Below is a small trained network, with its code and all its weights. Each question gives an input and a target symbol and asks what happens when units are switched off, that is, made to give their printed mean instead of their output.

import numpy as np


def w(rows, s, z=0):
    codes = np.array(rows[::2]) - 128.0
    scale = np.full(codes.shape[1], s)
    scale[-1] = z or s
    return codes * scale


def f(y):
    return np.maximum(y, 0)


def softmax(a):
    e = np.exp(a - a.max(-1, keepdims=True))
    return e / e.sum(-1, keepdims=True)


def log_softmax(a):
    a = a - a.max(-1, keepdims=True)
    return a - np.log(np.exp(a).sum(-1, keepdims=True))


def net(x, mask):
    ids = ['βδεθλμπω'.index(c) for c in x.split()]
    T = len(ids)
    res = E[ids] + P[:T]
    r = res
    for j in range(3):
        rows = slice(3 * j, 3 * j + 3)
        q, k, v = (r @ M[0][rows].T for M in (Q, K, V))
        z = softmax(np.where(np.tri(T) > 0, q @ k.T / 3**0.5, -1e9)) @ v
        o = O[0][rows]
        res = res + np.where(mask[j], z, o[:, -1]) @ o[:, :-1]
    y = f(res @ A[0][:, :-1].T + A[0][:, -1])
    res = res + np.where(mask[3:11], y, B[0][:, -1]) @ B[0][:, :-1]
    return log_softmax(res[-1] @ U[:, :-1].T + U[:, -1])


Q, K, V, O, A, B = {}, {}, {}, {}, {}, {}
E = w([
[201,38,225],'β',
[129,170,178],'δ',
[77,123,93],'ε',
[65,88,248],'θ',
[59,66,110],'λ',
[197,129,177],'μ',
[177,108,200],'π',
[40,159,117],'ω',
],0.013)
P = w([
[111,119,5],'0',
[102,156,216],'1',
[127,98,210],'2',
[120,121,163],'3',
[141,190,162],'4',
[158,130,165],'5',
[160,49,169],'6',
],0.015)
Q[0] = w([
[185,124,219],'h1',
[145,117,59],'h1',
[27,114,66],'h1',
[141,253,110],'h2',
[208,85,136],'h2',
[75,101,26],'h2',
[187,147,193],'h3',
[87,50,169],'h3',
[31,176,51],'h3',
],0.013)
K[0] = w([
[127,91,46],'h1',
[140,134,217],'h1',
[108,172,170],'h1',
[116,62,141],'h2',
[127,103,97],'h2',
[97,191,249],'h2',
[159,169,127],'h3',
[163,193,90],'h3',
[69,137,136],'h3',
],0.017)
V[0] = w([
[68,184,132],'h1',
[229,36,156],'h1',
[135,8,137],'h1',
[89,3,210],'h2',
[226,62,55],'h2',
[46,30,114],'h2',
[54,163,181],'h3',
[171,133,177],'h3',
[112,103,60],'h3',
],0.016)
O[0] = w([
[136,92,29,156],'h1',
[94,143,184,23],'h1',
[51,93,170,155],'h1',
[58,117,127,95],'h2',
[164,95,249,165],'h2',
[65,32,106,255],'h2',
[124,137,107,152],'h3',
[126,116,167,143],'h3',
[150,154,125,105],'h3',
],0.014,0.0086)
A[0] = w([
[228,79,223,160],'n1',
[226,124,131,45],'n2',
[114,90,71,142],'n3',
[170,128,228,33],'n4',
[251,216,126,158],'n5',
[223,167,97,8],'n6',
[161,125,209,212],'n7',
[106,89,22,140],'n8',
],0.011,0.013)
B[0] = w([
[114,196,126,252],'n1',
[154,22,92,164],'n2',
[156,189,153,198],'n3',
[116,128,178,194],'n4',
[157,132,220,173],'n5',
[154,177,20,152],'n6',
[93,122,2,215],'n7',
[152,101,200,232],'n8',
],0.0098,0.029)
U = w([
[87,126,11,254],'β',
[159,190,207,83],'δ',
[70,70,86,87],'ε',
[104,126,205,41],'θ',
[162,174,104,182],'λ',
[123,70,230,10],'μ',
[99,214,66,145],'π',
[150,99,175,222],'ω',
],0.012,0.0084)

Each question gives the input, a string of symbols that net reads in full, and the target symbol t.
The units are the heads (3 rows each of Q, K, V and O) and the neurons (one row each of A and B). Each row of codes is followed by its name. A weight is (code - 128) times the scale printed after its matrix; where a second scale follows, it is the last column's (O, A, B and U).
mask holds one flag per unit, heads first, then neurons. A switched-off unit (its flag False) gives its mean, the last column of its rows in O or B, instead of its output. The means were averaged over made-up inputs and are rounded, as every weight is.
A unit's drop is (log p(t) with every unit on - log p(t) with that unit switched off) / (log p(t) with every unit on - log p(t) with every unit switched off).
The circuit of an input: a set's keep is (log p(t) with only the set's units on - log p(t) with every unit switched off) / (log p(t) with every unit on - log p(t) with every unit switched off). Starting from all 11 units, units are removed one at a time, each time the one whose removal leaves the highest keep (on an exact tie, the one counted first), for as long as the keep stays at least 0.8.
units of the circuit, in order: the units of the circuit, biggest drop first
most important unit: the unit with the biggest drop
k most important neurons: the k neurons with the biggest drops, biggest first
heads that matter: for each layer, one digit per head in row order, 1 if its drop is at least 0.15 and else 0, layers parted by /
input δ δ π δ, target λ: heads that matter => 110
input δ θ ε λ θ π, target λ: 4 most important neurons => n5, n6, n8, n1
input μ θ μ λ δ λ θ, target δ: units of the circuit, in order => h2
input θ θ θ μ, target μ: heads that matter => 010
input β π π, target θ: units of the circuit, in order => h1, n1, n7
input π λ λ δ ε, target μ: units of the circuit, in order => n8, n7, h2
input β ω λ β ω, target μ: 3 most important neurons => n7, n8, n1
input β ε θ β, target θ: units of the circuit, in order => h1, n1, n7
input β θ ω, target ε: 3 most important neurons => n7, n8, n5
input λ ε π π β, target ε: 2 most important neurons => n8, n7
input μ β ω, target π: 2 most important neurons => n7, n8
input δ λ δ θ, target λ: units of the circuit, in order => h2, h1, n8
input θ λ δ, target μ: units of the circuit, in order => h2, n7, n1
input ω θ δ π θ, target ω: units of the circuit, in order => n7, h1, n1
input π β π ω, target ε: most important unit => n1
input μ λ δ ε β μ, target δ: 3 most important neurons => n1, n4, n5
input π ε μ μ δ, target π: units of the circuit, in order => n7, n8, h2, n1
input θ θ μ ε, target θ: 2 most important neurons => n8, n7
input β δ δ, target θ: heads that matter => 110
input μ ε θ π ω π, target δ: 3 most important neurons => n1, n5, n4
input π λ ω, target β: units of the circuit, in order => n8
input π δ μ μ μ, target π: units of the circuit, in order => n7, n8, n1, h2
input λ β ω ε ε μ, target ε: units of the circuit, in order => h2, n8, n7
input ε β θ μ δ β ε, target δ: heads that matter => 010
input π π λ π, target π: units of the circuit, in order => n7, n1, n8, h2
input ε β θ, target β: heads that matter => 010
input θ θ θ β, target μ: heads that matter => 010
input β ε ε θ, target θ: most important unit => n4
